Below is a small trained network, with its code and all its weights. Each question gives an input and a class and asks what happens when units are switched off, that is, made to give their printed mean instead of their output.

import numpy as np


def w(rows, s, z=0):
    codes = np.array(rows[::2]) - 128.0
    scale = np.full(codes.shape[1], s)
    scale[-1] = z or s
    return codes * scale


def f(y):
    return y / 2 * (1 + np.tanh(0.7978845608 * (y + 0.044715 * y**3)))


def log_softmax(a):
    a = a - a.max(-1, keepdims=True)
    return a - np.log(np.exp(a).sum(-1, keepdims=True))


def net(x, mask):
    res = np.array(x, float).reshape(1, 7) / 4 @ E
    y = f(res @ A[0][:, :-1].T + A[0][:, -1])
    res = res + np.where(mask, y, B[0][:, -1]) @ B[0][:, :-1]
    return log_softmax(res[-1] @ U[:, :-1].T + U[:, -1])


A, B = {}, {}
E = w([
[204,246,52,191,94,155,212],'x0',
[163,37,171,4,222,89,136],'x1',
[192,103,108,79,95,22,63],'x2',
[134,184,96,160,174,31,254],'x3',
[251,82,147,128,145,58,166],'x4',
[187,106,106,199,127,132,83],'x5',
[118,117,94,200,116,124,150],'x6',
],0.0068)
A[0] = w([
[111,99,145,152,177,78,201,150],'N1',
[71,116,80,107,101,152,53,249],'N2',
[137,119,100,114,70,175,126,96],'N3',
[172,156,145,147,169,98,219,143],'N4',
[117,113,82,133,175,204,82,227],'N5',
[112,81,167,137,88,143,38,174],'N6',
[101,187,175,101,159,134,191,242],'N7',
[113,158,55,88,89,154,65,240],'N8',
[95,254,72,89,144,170,132,253],'N9',
],0.0092,0.0028)
B[0] = w([
[150,73,85,194,113,151,212,197],'N1',
[199,231,150,63,50,142,83,238],'N2',
[82,86,147,108,83,166,98,159],'N3',
[110,117,93,206,132,130,174,234],'N4',
[208,227,179,161,91,169,116,209],'N5',
[160,97,246,112,149,138,122,246],'N6',
[96,102,74,177,99,165,208,196],'N7',
[106,135,193,77,50,174,13,217],'N8',
[67,254,142,226,88,157,154,253],'N9',
],0.0073,0.0068)
U = w([
[178,65,80,79,253,73,191,203],'0',
[124,128,193,74,150,155,30,163],'1',
[65,212,73,179,123,229,148,1],'2',
],0.0065,0.00096)

Each question gives the input, the list of numbers given to net, and the class t.
The units are the neurons (one row each of A and B). Each row of codes is followed by its name. A weight is (code - 128) times the scale printed after its matrix; where a second scale follows, it is the last column's (A, B and U).
mask holds one flag per neuron, in row order. A switched-off neuron (its flag False) gives its mean, the last column of its row in B, instead of its output. The means were averaged over made-up inputs and are rounded, as every weight is.
A unit's drop is (log p(t) with every unit on - log p(t) with that unit switched off) / (log p(t) with every unit on - log p(t) with every unit switched off).
The circuit of an input: a set's keep is (log p(t) with only the set's units on - log p(t) with every unit switched off) / (log p(t) with every unit on - log p(t) with every unit switched off). Starting from all 9 units, units are removed one at a time, each time the one whose removal leaves the highest keep (on an exact tie, the one counted first), for as long as the keep stays at least 0.8.
units of the circuit, in order: the units of the circuit, biggest drop first
most important unit: the unit with the biggest drop
k most important neurons: the k neurons with the biggest drops, biggest first
drop when u is switched off: that unit's drop, to one decimal
input [2,3,0,2,3,3,-4], class 0: units of the circuit, in order => N9; N8
input [-3,-1,-5,-4,-7,2,2], class 1: most important unit => N6
input [1,-7,3,-1,5,3,-8], class 1: units of the circuit, in order => N9; N7
input [-3,7,5,-1,0,-5,3], class 0: units of the circuit, in order => N8; N9
input [-3,-8,5,6,7,-5,1], class 0: units of the circuit, in order => N9; N8
input [3,-2,7,1,0,-1,4], class 0: units of the circuit, in order => N9; N5
input [1,-5,-2,-5,7,8,8], class 1: drop when N4 is switched off => 0.2
input [-6,0,-4,6,-3,5,-6], class 0: drop when N8 is switched off => 0.3
input [0,8,-5,-5,5,-8,4], class 0: drop when N8 is switched off => 0.1
input [-3,0,-3,0,-3,6,7], class 1: drop when N2 is switched off => 0.0
input [2,2,-4,-3,5,-4,4], class 0: 3 most important neurons => N9; N8; N2
